In the rows, zero is written as 128.
Known rows:
[ 58  70 174 110 109 144 113 137 121 107 202 187 158  96 120 163 151 115
 153 153  47 134  37 132 137  99 162 144 126 147 177 181 156]: K_341
[ 70 110 122 172 133 132 207 155 125 163 123  77 149 141 120 163 133 141
 112  92 146  90 150 158  79 129 105  95 117 127 130 136 106]: K_599
[112  90 115 169 148 105 196 104 131 145 109  97 146 107 115 120  93 135
 135 177 206  89 158 128 102 105 106 122 126 134 154 128 116]: K_611
[ 93 108 137 180 146 117 166 157 130 167 112  72 131 146 146 119 141 110
 115 109 133 114 146 133  91 121 124 106 123 122 144 159 133]: K_211
[134 168 120  99 112 170 115 143 115 123 128 141 130 162 114 165 137 133
 119  67 120 129 133 164 140 149 125 108 135 128  73  99 112]: K_101
[144 179 117 113 120 169 100 149 122 133 115 153 138 171 112 166 127 134
 143  89 112 139 136 151 145 137 134 116 126 114  69 102 123]: K_752
[114 110 148  96 118 201 105  89 105  97 161 198 144  93 106 143 103  93
 180 143 187 110 103 143 184  98 162 134 186 136 112 151 133]: K_122
[162 140 120  93 125 154 120  88 118 101 130 170 129 106 104 126  99 132
 147 146 189 120 139 135 166 123 134 140 150 134  97 102 120]: K_219
[160 171 111 123 102 141 104 148 100 119 120 146 131 115 119 100 122 130
 136 137 124 144 148  90 130 135 137 169 169 125 105  91 129]: K_261
[ 30  77 161 189 131 164 173 146  94 159 169 121 166 108 127 136 119  85
 150 130 143 103 116 142 107  88 160 125 164 132 163 188 139]: K_902
[156 141 166  95 143 134  76 126 125 129 123 167 100 188 138  98 182  93
  88  89 140 132 139 108 158 162 177 101 139 124  82 109 128]: K_112
[ 98 127 123 207 142 109 174 165 131 208 101  91 162 175 121 153 116 131
 153 140 122 123 154 142  93 105 129 114 109 110 130 141 145]: K_252
[177 122 167  77 145 125  92  86 147 120 106 170 108 162 124  97 164 109
 105 133 210 124 128 108 170 149 164  96 135 126  80  95 122]: K_253
[ 90  89 153 195 137  80 204 148  98 155 143 129 160 133 101  92 135 127
  68 182 177  88 182  92  71 125 144 140 129 147 152  94 111]: K_284
[ 80 127  99 209 147 116 180 144 100 137 144  80 136  99 150 122  60 118
 101 144 129 130 184 154  91 114 101 158 119 146 173 147 111]: K_646
[169 167 117 111 109 149  77 144 119 129 108 134 112 132 129  95 147 118
 153 100 111 147 138 104 143 144 144 148 173 113 104 116 141]: K_981
[ 76 107 133 186 135 122 172 150 117 174 125  91 150 137 132 129 129 112
 134 135 133 117 144 126  89 110 130 124 135 124 149 155 129]: K_760

Facts:
K_883 Φ:K_421 μ:a ψ:stakil
K_618 Φ:K_836 μ:a ψ:restu
K_292 Φ:K_136 μ:a ψ:stakil
K_136 Φ:K_647 μ:b ψ:restu
K_607 Φ:K_281 μ:a ψ:stakil
K_122 μ:b ψ:stakil
K_16 Φ:K_240 μ:a ψ:stakil
K_863 Φ:K_337 μ:a ψ:stakil
K_252 Φ:K_228 μ:a ψ:floskas
K_657 Φ:K_883 μ:a ψ:stakil
K_290 Φ:K_299 μ:a ψ:floskas
K_253 Φ:K_698 μ:b ψ:stakil
K_395 Φ:K_599 μ:b ψ:floskas
K_412 Φ:K_358 μ:a ψ:restu
K_299 Φ:K_179 μ:a ψ:stakil
K_796 μ:b ψ:restu
K_240 Φ:K_906 μ:a ψ:restu
K_983 Φ:K_261 μ:a ψ:stakil
K_367 Φ:K_219 μ:b ψ:floskas
K_940 Φ:K_252 μ:a ψ:stakil
K_741 Φ:K_898 μ:a ψ:stakil
K_902 μ:a ψ:floskas
K_561 Φ:K_295 μ:a ψ:stakil
K_704 Φ:K_657 μ:a ψ:floskas
K_357 Φ:K_646 μ:b ψ:stakil
K_205 Φ:K_246 μ:a ψ:floskas
K_413 Φ:K_461 μ:a ψ:restu
K_254 Φ:K_799 μ:a ψ:floskas
K_195 Φ:K_428 μ:b ψ:stakil
K_443 Φ:K_195 μ:a ψ:stakil
K_623 Φ:K_32 μ:b ψ:floskas
K_101 Φ:K_321 μ:a ψ:stakil
K_461 Φ:K_78 μ:b ψ:stakil
K_308 Φ:K_890 μ:a ψ:floskas
K_885 Φ:K_347 μ:a ψ:restu
K_593 μ:a ψ:stakil
K_164 Φ:K_297 μ:a ψ:stakil
K_639 Φ:K_910 μ:a ψ:stakil
K_44 Φ:K_211 μ:b ψ:floskas
K_906 Φ:K_694 μ:b ψ:floskas
K_890 μ:b ψ:stakil
K_159 Φ:K_618 μ:a ψ:restu
K_694 Φ:K_253 μ:b ψ:restu
K_137 Φ:K_828 μ:a ψ:restu
K_112 Φ:K_284 μ:a ψ:stakil
K_916 μ:a ψ:floskas
K_862 Φ:K_164 μ:a ψ:restu
K_799 Φ:K_72 μ:b ψ:stakil
K_828 Φ:K_472 μ:a ψ:floskas
K_654 Φ:K_829 μ:a ψ:stakil
K_874 μ:a ψ:restu
K_895 Φ:K_752 μ:a ψ:floskas
K_981 Φ:K_159 μ:a ψ:stakil
K_650 Φ:K_561 μ:b ψ:stakil
K_524 Φ:K_775 μ:a ψ:stakil
K_295 Φ:K_639 μ:b ψ:restu
K_421 Φ:K_833 μ:b ψ:floskas
K_32 Φ:K_685 μ:a ψ:restu
K_833 Φ:K_367 μ:b ψ:restu
K_219 Φ:K_593 μ:b ψ:stakil
K_599 Φ:K_101 μ:a ψ:floskas
K_910 Φ:K_199 μ:a ψ:stakil
K_338 Φ:K_239 μ:b ψ:stakil
K_698 Φ:K_980 μ:a ψ:stakil
K_246 Φ:K_862 μ:b ψ:stakil
K_341 μ:a ψ:restu
K_321 Φ:K_928 μ:b ψ:stakil
K_811 Φ:K_953 μ:a ψ:floskas
K_928 Φ:K_895 μ:b ψ:stakil
K_472 Φ:K_744 μ:a ψ:stakil
K_175 Φ:K_341 μ:b ψ:stakil
K_72 Φ:K_408 μ:a ψ:floskas
K_611 Φ:K_216 μ:b ψ:floskas
K_157 Φ:K_453 μ:a ψ:stakil
K_901 Φ:K_357 μ:a ψ:floskas
K_533 Φ:K_308 μ:a ψ:floskas
K_965 Φ:K_412 μ:a ψ:floskas
K_898 Φ:K_797 μ:a ψ:stakil
K_78 Φ:K_132 μ:a ψ:floskas
K_179 Φ:K_44 μ:a ψ:stakil
K_199 Φ:K_607 μ:b ψ:restu
K_441 Φ:K_16 μ:a ψ:restu
K_763 Φ:K_615 μ:a ψ:stakil
K_779 Φ:K_901 μ:b ψ:floskas
K_297 Φ:K_157 μ:b ψ:stakil
K_97 μ:b ψ:floskas
K_419 Φ:K_52 μ:a ψ:stakil
K_80 Φ:K_511 μ:b ψ:stakil
K_86 Φ:K_135 μ:a ψ:floskas
K_68 Φ:K_205 μ:a ψ:stakil
K_211 Φ:K_250 μ:a ψ:floskas
K_135 Φ:K_940 μ:a ψ:restu
K_760 Φ:K_916 μ:a ψ:floskas
K_646 Φ:K_885 μ:a ψ:floskas
K_347 Φ:K_654 μ:a ψ:stakil
K_52 Φ:K_86 μ:b ψ:restu
K_239 Φ:K_982 μ:a ψ:stakil
K_982 Φ:K_704 μ:a ψ:stakil
K_281 Φ:K_324 μ:a ψ:stakil
K_797 Φ:K_809 μ:a ψ:restu
K_324 Φ:K_644 μ:a ψ:floskas
K_337 Φ:K_763 μ:a ψ:restu
K_621 Φ:K_443 μ:a ψ:stakil
K_980 Φ:K_112 μ:a ψ:stakil
K_358 Φ:K_413 μ:a ψ:stakil
K_511 Φ:K_965 μ:a ψ:floskas
K_284 Φ:K_80 μ:a ψ:floskas
K_453 Φ:K_395 μ:b ψ:floskas
K_836 Φ:K_650 μ:b ψ:floskas
K_809 Φ:K_760 μ:b ψ:restu
K_979 Φ:K_741 μ:b ψ:restu
K_132 Φ:K_420 μ:a ψ:stakil
K_615 Φ:K_68 μ:a ψ:restu
K_428 Φ:K_574 μ:b ψ:floskas
K_228 Φ:K_254 μ:a ψ:stakil
K_408 Φ:K_979 μ:b ψ:floskas
K_420 Φ:K_869 μ:a ψ:floskas
K_752 Φ:K_419 μ:a ψ:stakil
K_261 Φ:K_981 μ:a ψ:stakil
K_900 Φ:K_811 μ:b ψ:floskas
K_829 Φ:K_621 μ:a ψ:floskas
K_250 Φ:K_667 μ:a ψ:stakil
K_574 Φ:K_193 μ:a ψ:restu
K_647 Φ:K_441 μ:a ψ:restu
K_644 Φ:K_524 μ:b ψ:stakil
K_685 Φ:K_175 μ:a ψ:stakil
K_953 Φ:K_983 μ:b ψ:stakil
K_285 μ:a ψ:stakil
K_667 μ:a ψ:stakil
K_216 Φ:K_290 μ:b ψ:restu
K_869 Φ:K_779 μ:a ψ:floskas
K_775 Φ:K_863 μ:a ψ:restu
K_193 Φ:K_137 μ:a ψ:restu
K_744 Φ:K_623 μ:b ψ:stakil

Rows:
No name comes twice in this set of rows, the named rows included.
[ 25  71 163 193 122 171 189 156  80 160 180 138 188  90 108 141 105  85
 154 158 153  90 119 143 102  80 165 144 182 141 161 178 135]  K_916
[103 102 158  85 126 208 102  86 110  96 173 203 141 100 110 143 109  86
 191 132 183 111  92 151 195  90 171 132 191 136 110 161 136]  K_890
[ 90  64 159 105 117 123 149  97 127  85 194 205 164  65  88 164 111 148
 159 216 118 105  58 131 147  86 138 154 121 156 188 154 144]  K_796
[170 127 149  95 147 123 111  77 130 105 123 196 104 151 109 101 135 121
 101 144 201 115 158 117 176 146 152 121 134 129 102  88 116]  K_80
[116  73 156 167 154  79 198 102 136 160 114 115 154 125 113  96 132 126
 101 196 236  78 153 107  94 115 139 102 126 135 135 107 111]  K_906
[118 111 123 185 158 107 168 105 153 192  85 102 148 153 118 140  98 137
 178 177 182 109 143 138 117  94 121 102 104 107 141 151 145]  K_408
[199 147 108  96 117 148  97  92 140 120  89 141  97 106 115  84 122 134
 177 140 171 129 137  87 164 128 134 149 170 107 120 114 143]  K_650
[112  98 106 175 147 105 180 114 138 131 128  42 172  60 162 111  68 123
 113 224 226 119 142 148  91  96  98 120 122 158 133 121 101]  K_428
[ 73  98 119 156 126 138 200 145 124 143 119  64 127 123 127 140 147 128
 105  62 140  85 147 135  75 140 100  95 136 127 147 150 104]  K_205

The same nodes again, as new rows of numbers:
Known rows:
[ 55 145 134 141 127  82 124 106 160 134 102  89 174 121 133  93 166 162
  78 109 132 114 160 122 135 198 134 147  75 133 129  77 104  87 102 165
 140 141 100]: K_900
[ 68 161 155 169 136  90 147 107 156 122 114 100 159 156 134  99 164 183
  84 122 147 110 150 144 129 195 129 139  79 163 133  54  97 128 108 143
 150 155  99]: K_811
[105 129 159 146 141 117 182  80 135 135 103 129 158 127 141 123 157 217
 119  95 119 127 142 142 124 191 120 122  82 199 133  47  91 112 101 182
 151 141 104]: K_775
[ 82 142 155 125 141 102 158  81 148 135 129 132 151 133 125  98 158 172
  98  92 142 124 134 138 126 173 112 120 120 173 147  80 132 163  86 133
 152 154 106]: K_524
[ 69 162 153 154 142  95 167 112 152 120 115 105 159 148 130 106 164 153
  88 126 150 103 164 174 127 198 138 142  76 158 136  62 100 130 114 152
 145 159 105]: K_760
[ 56 160 148 153 144  85 147 100 160 125 110  91 154 156 131 109 165 195
  85 119 144 115 142 125 127 190 126 136  76 170 135  51  96 133 103 154
 151 149  89]: K_324
[ 94 141 166 134 137 110 168  94 144 133 133 147 159 128 129  89 157 148
 100  96 146 115 145 170 128 180 121 124 122 164 145  87 133 163  92 118
 148 163 120]: K_250
[129 131 163 176 127 120 169  88 125 131 109 140 167 133 142 102 155 214
 115 100 121 124 146 146 127 198 117 124  89 190 133  42  98  95 103 174
 153 144 104]: K_618
[ 54 166 154 114 144  93 180 108 176 124 102 104 146 154 129 119 164 127
  94 147 141 107 144 165 123 197 136 140  65 159 132  63  95 137 107 169
 140 151 109]: K_895
[ 80 148 127 114 106  93 102  90 137 146 118 143 181 106 125  73 159 136
 100  97 119 117 138 124 134 182 106 133 127 136 140  95 146 115  79 166
 150 137 112]: K_650
[ 56 160 176 149 124  94 165 117 182 132 107  92 154 163 152 101 168 134
  97 146 145 108 133 152 131 195 144 134  73 179 107  69  74 164 107 132
 139 148 111]: K_965
[ 93 142 172 155 118 117 178 100 134 146 103 138 173 129 161 115 161 168
 136 112 118 108 140 178 130 193 131 125  89 207 104  54  80 156 109 166
 147 140 120]: K_412
[ 76 118 161 112 116  98 143  98 157 154 125 116 170  93 142  81 163 119
 101  85 133 114 157 141 137 178 137 125 119 156 128 119 126 149  90 125
 132 142 122]: K_80
[ 97 143 157 141 133 104 145  86 142 132 132 137 157 136 125  84 157 175
  96  95 143 122 135 138 128 176 110 121 124 170 149  79 135 150  85 132
 153 154 107]: K_910
[ 81 161 153 127 124 105 151  97 138 136 127 159 167 134 129  88 159 132
 111 108 137 106 133 175 128 180 114 128 126 164 136  81 130 176  92 140
 153 158 122]: K_299
[ 99 133 139 132 109 113 144  95 124 147  92 147 190  95 145 101 160 156
 123  99 100 115 155 155 133 202 121 138  85 157 120  67 102  78 102 205
 145 130 119]: K_833
[105 135 137 118 114 116 158  97 120 143  95 151 188  89 138 106 159 136
 125 108 102 108 171 179 130 206 126 141  84 151 130  71 109  71 105 220
 140 132 123]: K_979

Rows:
No name comes twice in this set of rows, the named rows included.
[ 80 147 132  89 116 100 138  98 136 144 119 152 181  91 120  86 159  88
 106 104 122 101 163 177 131 187 121 139 121 127 147 107 147 121  91 179
 139 146 127]  K_799
[ 28 139 144 128 134  83 146 110 170 141  96  91 173 116 148 105 169 148
  83  97 135 116 153 138 138 195 145 145  68 130 110  88  88 119 107 139
 137 151 112]  K_779
[106 106 165 139 113 112 164  96 140 152 100 113 176  89 155 102 162 163
 121  94 110 117 168 144 135 197 141 128  85 180 118  80  93  92 105 180
 132 127 116]  K_694
[ 88 126 165 102 104 104 141 101 167 152 118 125 168 104 143  73 162  90
 104 113 128 117 140 137 135 184 133 125 117 153 123 119 124 140  83 135
 130 135 126]  K_253
[ 67 120 158 107 123 100 149  96 157 153 120 124 172  92 144  84 163 121
  98  80 133 119 151 145 137 177 137 127 117 146 125 118 123 149  89 120
 134 147 125]  K_461
[ 59 122 150 102 133 101 154  93 154 148 114 140 176  93 142  88 162 129
  94  69 133 124 145 148 137 180 130 131 112 124 124 114 123 142  89 112
 140 158 129]  K_357
[ 62 145 124  95 116  90 113  85 145 150 112 134 175 104 125  88 161 137
 102  93 117 120 133 119 132 176 107 131 122 142 138  97 140 130  78 170
 149 135 111]  K_644
[ 79 146 131 111 108  96 109  93 138 146 116 147 183 104 127  74 160 126
 101  97 120 112 141 137 135 183 110 134 124 135 138  99 143 122  82 165
 148 140 116]  K_953

Now the same nodes, written a new way:
Known rows:
[104 121  86 139  83 104 166 134 201  82  90  57 178  99 132 157 155 140
 118 177  79 140  99 148 133 131 122  87 118 138 120 104 138 101 136 124
 103 144 148]: K_650
[ 97 134 105 102 126 107 149 134 193  97  73  80 138 133 107 174 178 114
 157 152  90 124 106 142 127  85 124 102 139 130 111 108 143 132 145 115
  80 148 139]: K_752
[ 99 140 106 102 124 111 141 130 198 102  69  82 148 129 112 172 178 113
 157 154  97 121  99 150 133  97 124  99 146 137 113 108 146 125 149 117
  86 148 139]: K_940
[ 92 121 101 101 126 100 160 145 187  92  74  77 128 131  99 176 173 119
 152 144  80 126 111 132 120  74 119 106 132 122 112 105 138 139 137 116
  73 147 141]: K_157
[102 118  90 100 114 115 141 134 208 112  61  76 146 120 110 179 169 129
 153 152  79 121  90 132 124 107  77  98 160 133 108 112 127 143 124 118
  90 148 134]: K_347
[123 129  89 129  92 111 162 120 207  65 102  57 179 128 118 163 168 138
 148 189  59 148  87 148 103 131 124  84 132 146 122 127 141 126 131 119
 101 148 139]: K_175
[116 115  90 144 101 104 179 105 208  71  98  55 159 116 118 157 162 125
 140 179  67 143 101 133 119 125 123  96 123 133 124 115 155 114 141 115
  89 168 147]: K_338
[118 116  95 104 146  76 152 146 200  95  48  77 155 115 116 182 164 120
 123 132 109 128  79 146 117  93 103  93 152 111 134 114 147 145 130 124
  83 166 156]: K_179
[140 123  55 129 109 118 148 137 182  77 124  65 155 133 128 148 154 130
 116 210  81 139 116 140  92 146 133 118 155 175 127 145 133 129 128 123
 136 118 131]: K_623
[134 118 104  91 108  72 143 153 230 129  93  83 123  96  95 169 151 153
 148 165  80  96  59 133  80 115 113 112 154 148 147 115 109 113 136 110
 112 149 129]: K_32
[104 120  81 134 102 102 180 129 198  64  98  51 148 133 121 160 168 139
 140 175  64 145 116 134 118  96 135  95  97 124 113 111 142 121 136 122
  83 148 136]: K_246
[114 100  77 116 140 105 155 134 165 117  95  88 110 108 101 154 148  94
 113 164 103 112 129 119 114 117 114 143 179 154 133 122 148 131 139 111
 111 140 150]: K_704
[127 112  82 133  79  71 166 150 237 115 107  56 138  75 131 145 135 171
 110 183  87 107  80 136 109 133 133 103 100 140 146  98 114  66 145 121
 121 148 130]: K_295
[133 117  99  89 107  76 143 152 235 133  90  80 123  97  98 170 150 157
 148 166  78  94  58 130  82 117 105 111 157 147 143 114 105 115 132 110
 113 148 124]: K_193
[108 116 112 104  99 118 137 151 187  93  77  95 143 115  83 170 176 110
 159 140  96 131  90 147 106  94 106 100 135 141 114 129 136 126 133 119
  87 148 153]: K_16
[119 105  66 107 119 132 121 163 172 121  88  96 104 118 103 153 159 109
 121 153 124 115 127 132 113 104  96 133 152 159 111 141 125 123 132 127
 118 122 136]: K_965
[107 114 108 105  97 124 135 151 191  98  73  96 135 115  84 169 176 112
 160 137 100 129  92 144 110  92  96  99 131 138 109 130 133 125 132 121
  86 147 149]: K_980

Rows:
No name comes twice in this set of rows, the named rows included.
[108 124  83 133 105 105 178 127 200  62 101  52 148 138 121 160 171 137
 143 177  64 146 116 135 117  95 138  95  96 126 112 113 143 120 139 122
  82 149 134]  K_297
[108 126 106  97 112 105 145 140 194  94  75  83 159 120  96 179 170 122
 157 157  71 128  83 143 104 111 104  97 169 144 121 118 134 147 127 114
  91 145 147]  K_685
[139 133  85 127 100  81 161 127 247 100 115  54 125 115 131 145 158 160
 141 191  89 111  85 141 105 117 156 105  91 141 137 113 128  74 158 119
 111 155 114]  K_52
[122 107  71 108 115 131 121 167 167 116  93 101 107 118  97 153 161 106
 123 154 126 118 125 137 107 104 103 134 150 163 113 146 127 123 132 126
 119 120 140]  K_284
[151 115  43 137 143  87 156 143 187  80  96  59 148 128 147 149 149 130
  82 183 119 139 116 144 106 127 135 115 138 141 140 142 150 123 134 134
 124 141 142]  K_44
[110 105  97  99 109  63 157 171 220 137  87  79  99  83 100 162 143 155
 126 146  91  90  86 123 102  90 118 119 121 127 141  92 108  97 140 114
 101 147 131]  K_775
[111 105  98  98 112  63 160 169 219 136  87  78  96  88  99 164 145 155
 130 146  88  91  87 121 101  86 121 120 119 126 142  93 109  99 141 114
  99 148 130]  K_337
[124 131 103  96 121  77 141 145 234 133  87  81 109 106 110 161 159 143
 147 158 105  90  80 138 109  99 135 115 128 138 137 103 122  91 157 115
 104 152 122]  K_135
[127 103  91 100 101  90 135 156 242 147  78  83  94  90 101 159 153 151
 144 143 107  91  75 124 104 100  89 115 121 132 128 114 105  91 139 120
 105 155 122]  K_413
[158 112  76 130 117  51 167 139 251 100  94  51 137  99 135 153 144 170
 110 172 101 116  64 140  93 121 135  98 102 120 156 119 130  89 143 126
 112 171 132]  K_216

